Here is a tiny trained network, its code and every weight. The questions are about switching its units off for an input and a class, where a switched-off unit gives its printed mean instead of its output.

import numpy as np


def w(rows, s, z=0):
    codes = np.array(rows[::2]) - 128.0
    scale = np.full(codes.shape[1], s)
    scale[-1] = z or s
    return codes * scale


def f(y):
    return np.maximum(y, 0)


def log_softmax(a):
    a = a - a.max(-1, keepdims=True)
    return a - np.log(np.exp(a).sum(-1, keepdims=True))


def net(x, mask):
    res = np.array(x, float).reshape(1, 7) / 4 @ E
    y = f(res @ A[0][:, :-1].T + A[0][:, -1])
    res = res + np.where(mask, y, B[0][:, -1]) @ B[0][:, :-1]
    return log_softmax(res[-1] @ U[:, :-1].T + U[:, -1])


A, B = {}, {}
E = w([
[211,146,185,254],'x0',
[45,139,5,246],'x1',
[129,130,126,125],'x2',
[192,194,64,89],'x3',
[215,4,52,123],'x4',
[128,126,131,133],'x5',
[127,126,127,125],'x6',
],0.0086)
A[0] = w([
[149,112,194,76,55],'neuron 1',
[181,121,218,109,78],'neuron 2',
[75,206,171,134,12],'neuron 3',
[56,195,200,127,127],'neuron 4',
[203,148,192,54,62],'neuron 5',
[84,184,169,130,1],'neuron 6',
[98,140,132,118,121],'neuron 7',
[205,170,150,155,67],'neuron 8',
[157,136,165,10,58],'neuron 9',
[76,108,93,64,87],'neuron 10',
[161,165,141,217,136],'neuron 11',
[141,189,103,130,151],'neuron 12',
[166,131,153,158,232],'neuron 13',
[150,228,117,101,87],'neuron 14',
[47,39,219,170,55],'neuron 15',
[87,140,91,45,73],'neuron 16',
[167,161,96,102,95],'neuron 17',
[53,105,93,53,53],'neuron 18',
[92,126,90,171,6],'neuron 19',
[184,145,145,192,3],'neuron 20',
[84,136,78,162,13],'neuron 21',
[176,53,89,129,16],'neuron 22',
[118,139,101,141,244],'neuron 23',
[107,134,88,69,67],'neuron 24',
[147,37,132,117,67],'neuron 25',
[126,165,52,159,23],'neuron 26',
[195,217,80,103,111],'neuron 27',
[144,125,152,107,15],'neuron 28',
],0.013,0.0095)
B[0] = w([
[79,161,106,171,199],'neuron 1',
[82,131,106,154,219],'neuron 2',
[202,109,87,175,184],'neuron 3',
[207,124,65,133,253],'neuron 4',
[85,129,92,179,247],'neuron 5',
[187,113,105,156,162],'neuron 6',
[142,131,127,117,156],'neuron 7',
[114,117,171,117,185],'neuron 8',
[81,130,91,145,249],'neuron 9',
[154,171,210,148,202],'neuron 10',
[116,145,190,125,241],'neuron 11',
[134,89,108,118,188],'neuron 12',
[111,174,154,95,248],'neuron 13',
[159,89,126,118,188],'neuron 14',
[105,40,124,34,216],'neuron 15',
[139,159,192,141,201],'neuron 16',
[114,82,125,98,166],'neuron 17',
[140,143,192,145,208],'neuron 18',
[93,112,106,158,163],'neuron 19',
[138,158,211,151,162],'neuron 20',
[39,145,85,160,171],'neuron 21',
[253,162,82,185,186],'neuron 22',
[96,166,107,106,254],'neuron 23',
[133,118,193,157,173],'neuron 24',
[172,127,90,139,187],'neuron 25',
[77,90,112,145,178],'neuron 26',
[114,38,125,68,211],'neuron 27',
[100,129,111,148,133],'neuron 28',
],0.012,0.0091)
U = w([
[50,156,39,199,69],'0',
[254,140,42,160,88],'1',
[130,172,86,71,253],'2',
[145,162,191,145,91],'3',
[124,63,86,29,153],'4',
],0.0089,0.014)

Each question gives the input, the list of numbers given to net, and the class t.
The units are the neurons (one row each of A and B). Each row of codes is followed by its name. A weight is (code - 128) times the scale printed after its matrix; where a second scale follows, it is the last column's (A, B and U).
mask holds one flag per neuron, in row order. A switched-off neuron (its flag False) gives its mean, the last column of its row in B, instead of its output. The means were averaged over made-up inputs and are rounded, as every weight is.
A unit's drop is (log p(t) with every unit on - log p(t) with that unit switched off) / (log p(t) with every unit on - log p(t) with every unit switched off).
The circuit of an input: a set's keep is (log p(t) with only the set's units on - log p(t) with every unit switched off) / (log p(t) with every unit on - log p(t) with every unit switched off). Starting from the 12 units with the biggest drops (on a tie, the unit counted first), units are removed one at a time, each time the one whose removal leaves the highest keep (on an exact tie, the one counted first), for as long as the keep stays at least 0.8.
circuit, biggest first: the units of the circuit, biggest drop first
unit that matters most: the unit with the biggest drop
k most important neurons: the k neurons with the biggest drops, biggest first
drop of u: that unit's drop, to one decimal
input [8,-8,-2,3,8,6,4], class 0: circuit, biggest first -> (neuron 5; neuron 2)
input [5,1,8,5,1,0,2], class 3: 3 most important neurons -> (neuron 15; neuron 11; neuron 20)
input [-1,3,-8,5,2,2,4], class 4: unit that matters most -> neuron 27
input [7,-1,-6,-8,5,-4,1], class 4: 2 most important neurons -> (neuron 15; neuron 10)
input [-5,0,2,-5,-7,-3,-6], class 1: circuit, biggest first -> (neuron 4; neuron 3)
input [-5,1,0,-7,-6,2,3], class 4: 2 most important neurons -> (neuron 15; neuron 22)
input [-6,-8,-2,7,8,-6,0], class 0: circuit, biggest first -> (neuron 9; neuron 5)
input [-6,-6,-6,-2,3,-1,-4], class 0: 3 most important neurons -> (neuron 9; neuron 5; neuron 1)
input [7,4,-4,7,-5,-1,-3], class 3: 3 most important neurons -> (neuron 11; neuron 20; neuron 15)
input [-5,5,-3,8,-6,-6,1], class 4: circuit, biggest first -> (neuron 27; neuron 14)
input [-7,-3,1,-7,1,-1,6], class 3: circuit, biggest first -> (neuron 10; neuron 18)
input [-6,4,-5,5,-7,4,2], class 1: 2 most important neurons -> (neuron 4; neuron 3)
input [-3,-5,0,8,3,0,-6], class 4: 2 most important neurons -> (neuron 27; neuron 17)
input [6,-6,-6,-6,6,-4,0], class 0: circuit, biggest first -> (neuron 2)
input [-5,5,-4,0,-7,-5,0], class 1: circuit, biggest first -> (neuron 4; neuron 3)
input [4,-7,-8,8,-8,2,-3], class 1: 2 most important neurons -> (neuron 4; neuron 3)
input [-7,-8,-3,6,-8,-1,6], class 0: circuit, biggest first -> (neuron 9; neuron 5)
input [6,-6,-5,3,2,-2,-8], class 0: circuit, biggest first -> (neuron 5; neuron 2)
input [4,6,2,-7,-7,-1,-5], class 1: 3 most important neurons -> (neuron 4; neuron 3; neuron 6)
input [5,5,8,-8,3,-6,3], class 4: circuit, biggest first -> (neuron 15)
input [-6,6,3,-8,-2,-3,-2], class 4: 3 most important neurons -> (neuron 15; neuron 5; neuron 1)
input [-3,-5,-1,4,-6,-3,5], class 1: 3 most important neurons -> (neuron 4; neuron 3; neuron 14)
input [-8,-6,-7,6,0,1,4], class 3: 2 most important neurons -> (neuron 16; neuron 10)
input [8,7,6,5,-4,4,-6], class 3: 2 most important neurons -> (neuron 11; neuron 20)
input [-2,-7,4,-8,-8,1,-4], class 1: 3 most important neurons -> (neuron 4; neuron 3; neuron 6)
input [-8,5,-5,3,0,-2,-4], class 3: drop of neuron 18 -> 0.1
input [-5,4,8,8,0,-4,-8], class 4: circuit, biggest first -> (neuron 27)
input [-8,-5,-3,5,6,-2,6], class 3: drop of neuron 16 -> 0.2
input [1,4,-8,-6,3,3,-3], class 4: drop of neuron 8 -> 0.0
input [-2,3,-5,4,-4,-2,-2], class 1: drop of neuron 4 -> 0.3
